Here is a tiny trained network, its code and every weight. The questions are about switching its units off for an input and a class, where a switched-off unit gives its printed mean instead of its output.

import numpy as np


def w(rows, s, z=0):
    codes = np.array(rows[::2]) - 128.0
    scale = np.full(codes.shape[1], s)
    scale[-1] = z or s
    return codes * scale


def norm(h):
    return h / np.sqrt((h * h).mean(-1, keepdims=True) + 1e-5)


def f(y):
    return np.maximum(y, 0)


def log_softmax(a):
    a = a - a.max(-1, keepdims=True)
    return a - np.log(np.exp(a).sum(-1, keepdims=True))


def net(x, mask):
    res = np.array(x, float).reshape(1, 6) / 4 @ E
    u = 0
    for l in range(2):
        y = f(norm(res) @ A[l][:, :-1].T + A[l][:, -1])
        res = res + np.where(mask[u : u + 6], y, B[l][:, -1]) @ B[l][:, :-1]
        u += 6
    return log_softmax(norm(res)[-1] @ U[:, :-1].T + U[:, -1])


A, B = {}, {}
E = w([
[129,124,137,131,123,136,133,124,135,120],'x0',
[119,137,103,119,103,152,152,139,133,130],'x1',
[113,180,222,74,65,62,105,171,112,59],'x2',
[107,147,129,130,156,117,149,152,157,134],'x3',
[179,124,160,98,153,109,234,115,142,253],'x4',
[180,110,110,114,165,176,129,214,115,99],'x5',
],0.0049)
A[0] = w([
[88,165,165,89,56,86,58,188,158,56,116],'L0N1',
[83,175,95,118,116,139,158,138,114,131,168],'L0N2',
[147,146,253,10,74,99,181,157,127,111,1],'L0N3',
[150,101,128,132,92,172,138,100,98,119,212],'L0N4',
[69,105,83,196,163,179,66,104,155,84,122],'L0N5',
[193,125,136,136,155,181,122,214,105,110,179],'L0N6',
],0.0057,0.0034)
B[0] = w([
[90,147,214,191,109,232,146,92,72,152,253],'L0N1',
[132,102,207,104,167,61,58,70,68,85,160],'L0N2',
[133,91,1,106,107,99,61,145,177,85,220],'L0N3',
[82,156,199,107,193,88,153,149,170,131,189],'L0N4',
[184,165,84,34,44,36,78,158,166,156,231],'L0N5',
[151,61,187,69,207,148,105,209,67,132,220],'L0N6',
],0.006,0.0056)
A[1] = w([
[193,75,93,27,180,176,95,192,157,167,123],'L1N1',
[135,159,65,37,108,71,65,208,147,91,174],'L1N2',
[93,140,125,184,147,100,209,18,167,186,24],'L1N3',
[93,168,105,101,32,74,88,82,180,125,112],'L1N4',
[124,128,121,107,78,125,73,73,92,109,205],'L1N5',
[187,102,134,108,153,219,98,254,140,131,254],'L1N6',
],0.0049,0.0017)
B[1] = w([
[105,114,191,150,102,81,132,128,163,156,253],'L1N1',
[118,65,59,110,117,71,148,86,122,2,249],'L1N2',
[65,76,104,68,139,223,82,159,100,47,187],'L1N3',
[167,208,92,165,188,76,197,78,203,191,219],'L1N4',
[107,119,146,126,178,131,174,143,162,185,202],'L1N5',
[199,155,60,176,75,143,124,157,87,151,253],'L1N6',
],0.0073,0.0062)
U = w([
[119,165,52,107,162,35,165,45,228,140,254],'0',
[193,57,45,126,82,44,99,206,106,68,172],'1',
[23,52,105,73,189,201,137,89,140,152,64],'2',
[211,105,131,148,159,142,166,186,122,255,1],'3',
[28,203,220,191,112,137,108,63,122,127,240],'4',
[152,155,162,162,97,232,77,180,23,69,37],'5',
],0.0096,0.00099)

Each question gives the input, the list of numbers given to net, and the class t.
The units are the neurons (one row each of A and B). Each row of codes is followed by its name. A weight is (code - 128) times the scale printed after its matrix; where a second scale follows, it is the last column's (A, B and U).
mask holds one flag per neuron, layer by layer. A switched-off neuron (its flag False) gives its mean, the last column of its row in B, instead of its output. The means were averaged over made-up inputs and are rounded, as every weight is.
A unit's drop is (log p(t) with every unit on - log p(t) with that unit switched off) / (log p(t) with every unit on - log p(t) with every unit switched off).
The circuit of an input: a set's keep is (log p(t) with only the set's units on - log p(t) with every unit switched off) / (log p(t) with every unit on - log p(t) with every unit switched off). Starting from all 12 units, units are removed one at a time, each time the one whose removal leaves the highest keep (on an exact tie, the one counted first), for as long as the keep stays at least 0.8.
units of the circuit, in order: the units of the circuit, biggest drop first
most important unit: the unit with the biggest drop
k most important neurons: the k neurons with the biggest drops, biggest first
top k neurons in layer l: the k neurons of layer l with the biggest drops, biggest first
drop of u: that unit's drop, to one decimal
input [-2,-1,1,7,-3,8], class 5: units of the circuit, in order : [L0N3; L0N1]
input [-4,6,2,7,-8,8], class 5: 3 most important neurons : [L0N1; L0N3; L1N4]
input [7,8,-5,7,3,0], class 2: 3 most important neurons : [L1N3; L0N6; L0N5]
input [1,-8,7,-7,-6,2], class 5: 3 most important neurons : [L0N1; L1N1; L1N4]
input [-3,-5,0,8,-8,-2], class 0: most important unit : L0N5
input [0,1,-1,5,2,-5], class 2: units of the circuit, in order : [L0N5; L1N3]
input [4,3,8,3,-3,1], class 5: 2 most important neurons : [L0N1; L1N1]
input [-3,7,2,-5,8,8], class 1: 4 most important neurons : [L0N1; L0N3; L1N4; L1N5]
input [1,-3,-5,-4,-4,-1], class 0: 2 most important neurons : [L1N4; L0N6]
input [5,5,1,-5,1,0], class 0: 2 most important neurons : [L0N6; L0N3]
input [-8,-8,7,-1,-1,4], class 5: top 2 neurons in layer 0 : [L0N1; L0N5]
input [3,-3,-3,7,7,-8], class 2: 2 most important neurons : [L1N3; L0N5]
input [5,1,1,8,-2,-4], class 4: 2 most important neurons : [L0N1; L0N3]
input [-8,-8,8,-6,-1,-2], class 4: top neuron in layer 0 : [L0N1]
input [-3,-5,-2,-4,1,-6], class 2: 3 most important neurons : [L1N3; L0N5; L0N3]
input [4,0,2,-2,-8,4], class 5: 2 most important neurons : [L0N1; L0N3]
input [3,-5,2,7,-3,0], class 4: 4 most important neurons : [L0N1; L0N6; L1N6; L1N3]
input [-3,-8,-4,4,8,-4], class 2: units of the circuit, in order : [L1N3; L0N5]
input [-3,8,8,-2,2,-3], class 0: 2 most important neurons : [L0N3; L1N4]
input [-8,3,-4,3,3,-5], class 2: 2 most important neurons : [L1N3; L0N5]
input [0,-3,3,-1,-1,-6], class 4: 3 most important neurons : [L0N1; L0N5; L1N2]
input [1,7,-8,3,3,-5], class 2: units of the circuit, in order : [L1N3]
input [6,-2,0,-7,-5,-5], class 0: top 2 neurons in layer 0 : [L0N5; L0N6]
input [4,-6,6,5,-8,-4], class 4: top 2 neurons in layer 0 : [L0N1; L0N6]
input [-6,-3,3,-8,-6,7], class 5: top 2 neurons in layer 0 : [L0N1; L0N3]
input [7,3,-5,-4,7,-6], class 2: drop of L1N3 : 0.4
input [5,7,4,-3,-6,-3], class 4: drop of L0N1 : 1.1
input [-2,5,2,-7,-6,-2], class 4: drop of L0N1 : 1.2
input [0,-1,3,8,-6,-5], class 4: drop of L0N1 : 2.7
